Here is a tiny trained network, its code and every weight. The questions are about switching its units off for an input and a target symbol, where a switched-off unit gives its printed mean instead of its output.

import numpy as np


def w(rows, s, z=0):
    codes = np.array(rows[::2]) - 128.0
    scale = np.full(codes.shape[1], s)
    scale[-1] = z or s
    return codes * scale


def norm(h):
    return h / np.sqrt((h * h).mean(-1, keepdims=True) + 1e-5)


def f(y):
    return np.maximum(y, 0)


def softmax(a):
    e = np.exp(a - a.max(-1, keepdims=True))
    return e / e.sum(-1, keepdims=True)


def log_softmax(a):
    a = a - a.max(-1, keepdims=True)
    return a - np.log(np.exp(a).sum(-1, keepdims=True))


def net(x, mask):
    ids = ['βγδεζηθλξπστφω'.index(c) for c in x.split()]
    T = len(ids)
    res = E[ids] + P[:T]
    u = 0
    for l in range(2):
        r = norm(res)
        for j in range(3):
            rows = slice(2 * j, 2 * j + 2)
            q, k, v = (r @ M[l][rows].T for M in (Q, K, V))
            z = softmax(np.where(np.tri(T) > 0, q @ k.T / 2**0.5, -1e9)) @ v
            o = O[l][rows]
            res = res + np.where(mask[u + j], z, o[:, -1]) @ o[:, :-1]
        u += 3
        y = f(norm(res) @ A[l][:, :-1].T + A[l][:, -1])
        res = res + np.where(mask[u : u + 4], y, B[l][:, -1]) @ B[l][:, :-1]
        u += 4
    return log_softmax(norm(res)[-1] @ U[:, :-1].T + U[:, -1])


Q, K, V, O, A, B = {}, {}, {}, {}, {}, {}
E = w([
[20,113,154,95,107,158,140,162,100,85,116],'β',
[109,48,100,110,65,143,48,110,141,90,114],'γ',
[83,134,179,175,75,190,118,134,143,55,102],'δ',
[7,98,186,123,76,193,103,74,153,116,128],'ε',
[152,147,68,120,148,189,57,158,134,146,181],'ζ',
[54,128,87,174,175,145,118,148,122,146,97],'η',
[28,146,133,137,169,141,146,82,107,183,116],'θ',
[143,171,67,152,89,129,121,198,43,183,158],'λ',
[113,51,114,98,115,108,111,99,32,195,90],'ξ',
[210,111,124,153,108,115,146,151,64,110,33],'π',
[109,83,79,163,45,73,130,96,84,160,129],'σ',
[128,168,44,159,119,76,194,123,131,72,136],'τ',
[132,20,42,166,162,129,120,137,115,101,97],'φ',
[193,106,116,190,95,130,131,57,168,111,105],'ω',
],0.016)
P = w([
[136,203,112,101,152,27,23,63,68,29,56],'0',
[100,151,30,89,90,128,94,119,205,142,35],'1',
[106,90,183,150,168,2,68,182,214,108,157],'2',
[90,182,95,209,128,137,43,101,37,61,138],'3',
[97,134,46,98,89,166,149,137,214,167,70],'4',
[135,94,197,186,202,32,92,186,184,137,214],'5',
[83,157,119,227,126,181,91,102,32,82,180],'6',
[106,124,77,115,96,203,205,132,187,185,95],'7',
[158,95,219,202,195,71,156,186,167,160,223],'8',
[138,144,160,222,145,188,163,93,19,96,166],'9',
[96,128,78,96,100,205,184,135,201,180,81],'10',
],0.015)
Q[0] = w([
[95,159,153,236,169,132,41,109,13,58,199],'0.h0',
[125,77,206,129,128,53,123,191,201,115,201],'0.h0',
[132,175,41,66,77,184,166,102,133,148,29],'0.h1',
[158,98,120,78,115,109,164,177,210,167,112],'0.h1',
[139,77,233,175,151,31,109,183,178,145,200],'0.h2',
[130,108,103,39,106,123,200,163,247,204,53],'0.h2',
],0.014)
K[0] = w([
[160,84,127,183,143,185,250,126,129,174,178],'0.h0',
[77,175,166,137,122,176,83,186,143,146,141],'0.h0',
[149,110,88,98,116,58,101,88,124,86,99],'0.h1',
[75,175,146,66,126,113,36,143,125,94,117],'0.h1',
[96,174,174,137,151,184,130,175,127,156,131],'0.h2',
[80,168,137,89,133,79,54,121,126,105,82],'0.h2',
],0.016)
V[0] = w([
[139,186,218,32,124,184,98,168,108,131,126],'0.h0',
[101,67,167,93,103,118,70,108,66,229,111],'0.h0',
[136,83,55,122,131,98,159,211,71,109,141],'0.h1',
[194,62,128,138,92,158,70,126,141,116,126],'0.h1',
[67,104,175,139,180,144,162,119,131,108,68],'0.h2',
[109,84,89,144,253,182,89,116,138,137,109],'0.h2',
],0.017)
O[0] = w([
[154,71,61,102,196,209,71,120,85,82,223,12],'0.h0',
[104,2,97,141,150,123,85,113,17,232,116,106],'0.h0',
[116,156,109,110,176,100,125,239,77,127,60,177],'0.h1',
[191,66,191,133,188,191,57,149,197,125,142,126],'0.h1',
[73,129,131,190,211,84,146,144,155,97,87,70],'0.h2',
[117,156,185,105,249,152,109,124,157,175,36,212],'0.h2',
],0.014,0.011)
A[0] = w([
[112,162,140,180,107,158,180,33,69,123,10,2],'0.n0',
[127,63,71,86,116,204,62,81,101,104,170,80],'0.n1',
[175,200,80,56,45,210,125,149,81,117,45,172],'0.n2',
[187,116,164,67,22,93,146,241,104,210,97,94],'0.n3',
],0.011,0.0083)
B[0] = w([
[133,139,66,199,135,138,43,106,210,195,241,176],'0.n0',
[138,191,165,97,127,154,178,202,168,155,71,177],'0.n1',
[19,190,140,174,137,249,137,107,133,105,99,246],'0.n2',
[116,25,105,198,92,30,163,159,179,163,152,228],'0.n3',
],0.013,0.012)
Q[1] = w([
[136,191,182,156,162,62,77,189,76,38,62],'1.h0',
[62,140,59,76,193,202,173,83,168,170,148],'1.h0',
[192,187,156,45,231,44,73,173,35,102,93],'1.h1',
[223,109,140,64,224,63,207,85,173,44,116],'1.h1',
[192,161,185,106,140,47,74,184,114,169,149],'1.h2',
[117,154,241,247,120,119,31,115,16,57,127],'1.h2',
],0.011)
K[1] = w([
[68,125,171,165,188,144,181,189,176,183,130],'1.h0',
[148,143,90,74,182,109,70,79,70,72,100],'1.h0',
[96,134,22,109,77,172,154,221,163,235,129],'1.h1',
[104,114,68,149,30,156,201,150,134,100,252],'1.h1',
[119,105,198,112,190,78,145,170,193,163,144],'1.h2',
[83,133,170,203,118,191,213,215,165,195,166],'1.h2',
],0.014)
V[1] = w([
[171,207,91,213,112,130,27,185,74,81,106],'1.h0',
[86,132,133,5,144,71,71,162,107,75,195],'1.h0',
[212,163,161,208,123,122,140,115,96,93,138],'1.h1',
[124,136,33,110,64,180,184,150,174,172,126],'1.h1',
[231,108,140,109,170,56,106,97,125,50,66],'1.h2',
[108,56,249,211,151,138,151,121,69,1,158],'1.h2',
],0.0097)
O[1] = w([
[148,199,109,204,227,186,86,168,54,131,204,195],'1.h0',
[142,229,10,61,168,94,231,80,138,187,128,14],'1.h0',
[165,176,186,180,102,63,14,101,63,110,126,67],'1.h1',
[127,24,196,141,120,172,193,200,147,154,131,92],'1.h1',
[211,115,181,182,72,110,118,162,103,183,89,36],'1.h2',
[158,68,45,192,196,59,80,136,154,78,2,3],'1.h2',
],0.0098,0.0062)
A[1] = w([
[125,72,140,86,184,71,178,134,115,108,146,2],'1.n0',
[80,104,50,117,126,176,92,114,61,155,145,34],'1.n1',
[254,92,187,66,145,123,125,186,173,174,166,48],'1.n2',
[125,159,141,85,156,162,116,98,119,60,121,125],'1.n3',
],0.021,0.0093)
B[1] = w([
[56,130,204,133,126,180,127,217,94,108,244,138],'1.n0',
[176,95,225,42,165,59,85,118,83,63,175,196],'1.n1',
[66,140,65,43,105,32,14,244,251,177,193,254],'1.n2',
[197,129,86,140,48,172,179,152,112,224,104,204],'1.n3',
],0.016,0.0096)
U = w([
[185,158,33,91,172,68,167,136,90,83,94,225],'β',
[156,172,88,66,123,79,70,203,205,150,173,70],'γ',
[232,144,51,182,142,121,111,117,155,85,130,179],'δ',
[112,73,70,85,154,149,130,88,173,55,68,168],'ε',
[190,143,125,108,107,235,135,147,109,151,111,196],'ζ',
[17,217,28,192,188,142,82,82,144,181,140,2],'η',
[123,124,162,128,155,137,96,20,147,123,234,137],'θ',
[50,137,163,110,142,162,125,205,69,26,188,84],'λ',
[189,118,198,65,108,79,102,120,31,147,66,183],'ξ',
[110,131,66,217,172,183,22,191,101,57,93,87],'π',
[108,91,52,201,46,120,139,164,80,197,154,103],'σ',
[117,244,117,73,52,64,192,173,141,38,103,67],'τ',
[144,136,188,121,200,96,162,181,150,128,2,125],'φ',
[228,139,242,173,111,136,98,98,196,67,200,136],'ω',
],0.0086,0.0068)

Each question gives the input, a string of symbols that net reads in full, and the target symbol t.
The units are the heads (2 rows each of Q, K, V and O) and the neurons (one row each of A and B). Each row of codes is followed by its name. A weight is (code - 128) times the scale printed after its matrix; where a second scale follows, it is the last column's (O, A, B and U).
mask holds one flag per unit, layer by layer, with each layer's heads first. A switched-off unit (its flag False) gives its mean, the last column of its rows in O or B, instead of its output. The means were averaged over made-up inputs and are rounded, as every weight is.
A unit's drop is (log p(t) with every unit on - log p(t) with that unit switched off) / (log p(t) with every unit on - log p(t) with every unit switched off).
The circuit of an input: a set's keep is (log p(t) with only the set's units on - log p(t) with every unit switched off) / (log p(t) with every unit on - log p(t) with every unit switched off). Starting from the 12 units with the biggest drops (on a tie, the unit counted first), units are removed one at a time, each time the one whose removal leaves the highest keep (on an exact tie, the one counted first), for as long as the keep stays at least 0.8.
circuit, biggest first: the units of the circuit, biggest drop first
k most important neurons: the k neurons with the biggest drops, biggest first
top k neurons in layer l: the k neurons of layer l with the biggest drops, biggest first
drop when u is switched off: that unit's drop, to one decimal
input ζ σ τ ζ ζ ζ γ η ζ η, target η: most important neuron : 0.n0
input τ β ζ ζ ε η τ η θ σ, target σ: circuit, biggest first : 0.h0, 0.h2
input τ π τ φ δ π β λ θ, target η: circuit, biggest first : 0.h1, 0.h2, 0.n0
input ζ τ σ γ λ σ σ ζ λ, target σ: circuit, biggest first : 0.n3, 0.h2
input ε η ζ η ζ ζ σ ζ ζ λ, target λ: circuit, biggest first : 1.n1, 0.n2, 0.h0
input ζ η δ ε, target η: top 2 neurons in layer 0 : 0.n0, 0.n3
input σ ζ ζ ζ ζ β ζ σ ζ σ η, target σ: circuit, biggest first : 0.h2, 0.h0
input η λ ζ β σ, target η: circuit, biggest first : 0.h1, 0.n0, 0.h2
input β ε η ζ π ζ η λ ξ, target σ: circuit, biggest first : 0.n3, 0.h2
input ζ σ π γ β ζ ζ ζ β η γ, target ζ: top 2 neurons in layer 1 : 1.n3, 1.n2
input ω π ζ σ, target σ: circuit, biggest first : 0.h2, 1.n2
input ζ ζ ζ θ σ ξ λ ε σ, target θ: circuit, biggest first : 0.h1, 0.h0
input σ π ζ ξ σ ζ γ, target σ: circuit, biggest first : 0.h0, 0.h2
input η λ γ ζ ω ζ ζ, target ω: circuit, biggest first : 0.h1
input λ ζ δ ξ β, target λ: top 2 neurons in layer 1 : 1.n1, 1.n2
input ζ ζ ξ η τ, target ζ: top 2 neurons in layer 1 : 1.n3, 1.n2
input ζ ζ ζ δ ε λ ζ, target λ: top 2 neurons in layer 0 : 0.n2, 0.n3
input σ σ η ζ σ β, target λ: 2 most important neurons : 1.n0, 0.n2
input τ η σ, target φ: 2 most important neurons : 1.n2, 0.n2
input β λ ζ β σ ζ φ, target φ: circuit, biggest first : 0.h2
input σ τ ζ λ λ ζ γ, target λ: top 2 neurons in layer 1 : 1.n1, 1.n2
input ζ φ λ ξ ζ ζ ζ, target ζ: 2 most important neurons : 1.n3, 1.n2
input ω η τ ζ ζ, target ω: drop when 0.h1 is switched off : 0.7
input σ τ ζ ζ τ τ λ ζ τ ζ, target τ: drop when 0.h0 is switched off : 0.7
input ζ ζ λ, target σ: drop when 0.h2 is switched off : 0.3
input γ ζ β ω σ ζ ζ σ ζ ζ, target σ: drop when 0.h0 is switched off : 1.2
input β γ ζ ζ σ ζ ζ τ π η, target τ: circuit, biggest first : 0.h0
